Below are the code and all the weights of a small trained network. Each question names an input and a target symbol and asks about switching units off, where a switched-off unit gives its printed mean instead of its output.

import numpy as np


def w(rows, s, z=0):
    codes = np.array(rows[::2]) - 128.0
    scale = np.full(codes.shape[1], s)
    scale[-1] = z or s
    return codes * scale


def f(y):
    return y / 2 * (1 + np.tanh(0.7978845608 * (y + 0.044715 * y**3)))


def softmax(a):
    e = np.exp(a - a.max(-1, keepdims=True))
    return e / e.sum(-1, keepdims=True)


def log_softmax(a):
    a = a - a.max(-1, keepdims=True)
    return a - np.log(np.exp(a).sum(-1, keepdims=True))


def net(x, mask):
    ids = ['ΣΨΩαγεζηθλμξτ'.index(c) for c in x.split()]
    T = len(ids)
    res = E[ids] + P[:T]
    u = 0
    for l in range(2):
        q, k, v = (res @ M[l].T for M in (Q, K, V))
        z = softmax(np.where(np.tri(T) > 0, q @ k.T / 3**0.5, -1e9)) @ v
        res = res + np.where(mask[u], z, O[l][:, -1]) @ O[l][:, :-1]
        u += 1
        y = f(res @ A[l][:, :-1].T + A[l][:, -1])
        res = res + np.where(mask[u : u + 8], y, B[l][:, -1]) @ B[l][:, :-1]
        u += 8
    return log_softmax(res[-1] @ U[:, :-1].T + U[:, -1])


Q, K, V, O, A, B = {}, {}, {}, {}, {}, {}
E = w([
[59,129,196],'Σ',
[82,135,171],'Ψ',
[140,135,110],'Ω',
[148,62,253],'α',
[111,163,100],'γ',
[131,118,141],'ε',
[84,134,176],'ζ',
[113,113,165],'η',
[151,81,179],'θ',
[147,203,30],'λ',
[135,96,165],'μ',
[133,48,125],'ξ',
[73,229,24],'τ',
],0.015)
P = w([
[203,161,91],'0',
[137,85,147],'1',
[177,168,231],'2',
[127,85,68],'3',
[169,218,226],'4',
[111,66,41],'5',
[173,248,218],'6',
[66,49,98],'7',
],0.013)
Q[0] = w([
[206,77,37],'L0H1',
[6,117,46],'L0H1',
[202,183,115],'L0H1',
],0.012)
K[0] = w([
[94,204,107],'L0H1',
[52,69,118],'L0H1',
[131,248,120],'L0H1',
],0.014)
V[0] = w([
[93,253,121],'L0H1',
[251,175,115],'L0H1',
[185,22,76],'L0H1',
],0.0048)
O[0] = w([
[69,139,146,8],'L0H1',
[133,149,137,192],'L0H1',
[152,179,2,206],'L0H1',
],0.0088,0.0017)
A[0] = w([
[117,218,186,213],'L0N1',
[111,168,102,244],'L0N2',
[163,102,132,100],'L0N3',
[208,38,53,162],'L0N4',
[148,9,178,121],'L0N5',
[202,188,105,2],'L0N6',
[173,189,155,48],'L0N7',
[148,122,146,24],'L0N8',
],0.013,0.0018)
B[0] = w([
[171,53,29,234],'L0N1',
[55,81,152,147],'L0N2',
[64,67,168,145],'L0N3',
[20,137,183,254],'L0N4',
[144,184,57,220],'L0N5',
[189,113,243,146],'L0N6',
[255,109,145,181],'L0N7',
[108,148,94,131],'L0N8',
],0.0079,0.0084)
Q[1] = w([
[247,158,203],'L1H1',
[69,147,173],'L1H1',
[81,160,135],'L1H1',
],0.013)
K[1] = w([
[97,231,255],'L1H1',
[73,3,54],'L1H1',
[148,43,30],'L1H1',
],0.0092)
V[1] = w([
[81,77,197],'L1H1',
[252,226,193],'L1H1',
[148,199,72],'L1H1',
],0.014)
O[1] = w([
[76,91,142,229],'L1H1',
[97,158,219,114],'L1H1',
[176,254,128,4],'L1H1',
],0.013,0.0036)
A[1] = w([
[250,252,107,188],'L1N1',
[209,134,102,211],'L1N2',
[128,68,58,210],'L1N3',
[47,144,227,225],'L1N4',
[71,95,36,31],'L1N5',
[127,169,67,3],'L1N6',
[64,60,57,172],'L1N7',
[124,2,40,106],'L1N8',
],0.0088,0.0047)
B[1] = w([
[74,113,31,163],'L1N1',
[8,153,162,145],'L1N2',
[142,148,200,212],'L1N3',
[221,106,75,196],'L1N4',
[131,136,107,202],'L1N5',
[191,105,121,138],'L1N6',
[111,173,161,228],'L1N7',
[129,124,134,253],'L1N8',
],0.011,0.022)
U = w([
[54,236,208,254],'Σ',
[91,87,89,243],'Ψ',
[154,184,179,68],'Ω',
[158,192,198,34],'α',
[103,255,108,135],'γ',
[152,171,177,43],'ε',
[93,90,90,165],'ζ',
[126,150,137,188],'η',
[135,34,82,98],'θ',
[174,250,126,124],'λ',
[140,78,113,71],'μ',
[73,77,205,52],'ξ',
[81,76,68,78],'τ',
],0.0089,0.0062)

Each question gives the input, a string of symbols that net reads in full, and the target symbol t.
The units are the heads (3 rows each of Q, K, V and O) and the neurons (one row each of A and B). Each row of codes is followed by its name. A weight is (code - 128) times the scale printed after its matrix; where a second scale follows, it is the last column's (O, A, B and U).
mask holds one flag per unit, layer by layer, with each layer's heads first. A switched-off unit (its flag False) gives its mean, the last column of its rows in O or B, instead of its output. The means were averaged over made-up inputs and are rounded, as every weight is.
A unit's drop is (log p(t) with every unit on - log p(t) with that unit switched off) / (log p(t) with every unit on - log p(t) with every unit switched off).
The circuit of an input: a set's keep is (log p(t) with only the set's units on - log p(t) with every unit switched off) / (log p(t) with every unit on - log p(t) with every unit switched off). Starting from the 12 units with the biggest drops (on a tie, the unit counted first), units are removed one at a time, each time the one whose removal leaves the highest keep (on an exact tie, the one counted first), for as long as the keep stays at least 0.8.
units of the circuit, in order: the units of the circuit, biggest drop first
unit that matters most: the unit with the biggest drop
k most important neurons: the k neurons with the biggest drops, biggest first
top k neurons in layer l: the k neurons of layer l with the biggest drops, biggest first
input θ μ Σ ζ ξ ζ α, target θ: unit that matters most	L0N1
input θ α α ζ ξ ξ ξ λ, target Σ: units of the circuit, in order	[L1N7, L1N4]
input ξ θ ξ, target ξ: units of the circuit, in order	[L1H1, L1N1]
input ζ ξ ξ τ, target γ: units of the circuit, in order	[L1H1, L1N2]
input ε ξ ξ Ψ, target Σ: units of the circuit, in order	[L1N7, L1N3, L1N4, L1H1]
input τ θ μ τ, target γ: units of the circuit, in order	[L1H1, L1N1]
input ξ ξ λ γ, target Σ: 4 most important neurons	[L0N6, L0N5, L1N4, L1N1]
input θ Ψ μ ε ζ, target θ: 2 most important neurons	[L0N1, L0N6]
input ξ ζ ξ Ψ, target Σ: 2 most important neurons	[L1N4, L0N7]
input θ ζ μ Ψ θ, target θ: units of the circuit, in order	[L1H1, L1N4, L1N7, L1N3]
input ξ Σ ξ τ Ω θ θ, target ξ: 2 most important neurons	[L0N1, L0N6]
input ξ μ μ λ τ Ω, target γ: top 4 neurons in layer 0	[L0N4, L0N1, L0N3, L0N7]
input θ ξ Ψ α Ω, target θ: 2 most important neurons	[L0N1, L0N6]
input θ ξ ξ Ψ Ψ, target θ: top 3 neurons in layer 0	[L0N1, L0N6, L0N5]
input λ Ψ Ψ ξ ξ ξ η, target λ: units of the circuit, in order	[L1H1, L0N6, L1N4, L0N1]
input Ω α ξ Ω, target Σ: top neuron in layer 0	[L0N7]
input Ψ γ ξ ξ Ψ Ω, target Σ: top 3 neurons in layer 1	[L1N7, L1N4, L1N3]
input Ψ ζ ζ Ψ α, target Ψ: top 2 neurons in layer 1	[L1N1, L1N7]
input ξ Ψ τ ζ μ ζ ξ, target ξ: 3 most important neurons	[L0N1, L0N4, L0N6]
input θ ξ ξ μ ξ ξ ξ θ, target Σ: unit that matters most	L1N7
input γ ξ Ψ ε α ξ, target Σ: 4 most important neurons	[L1N7, L1N3, L0N4, L1N4]
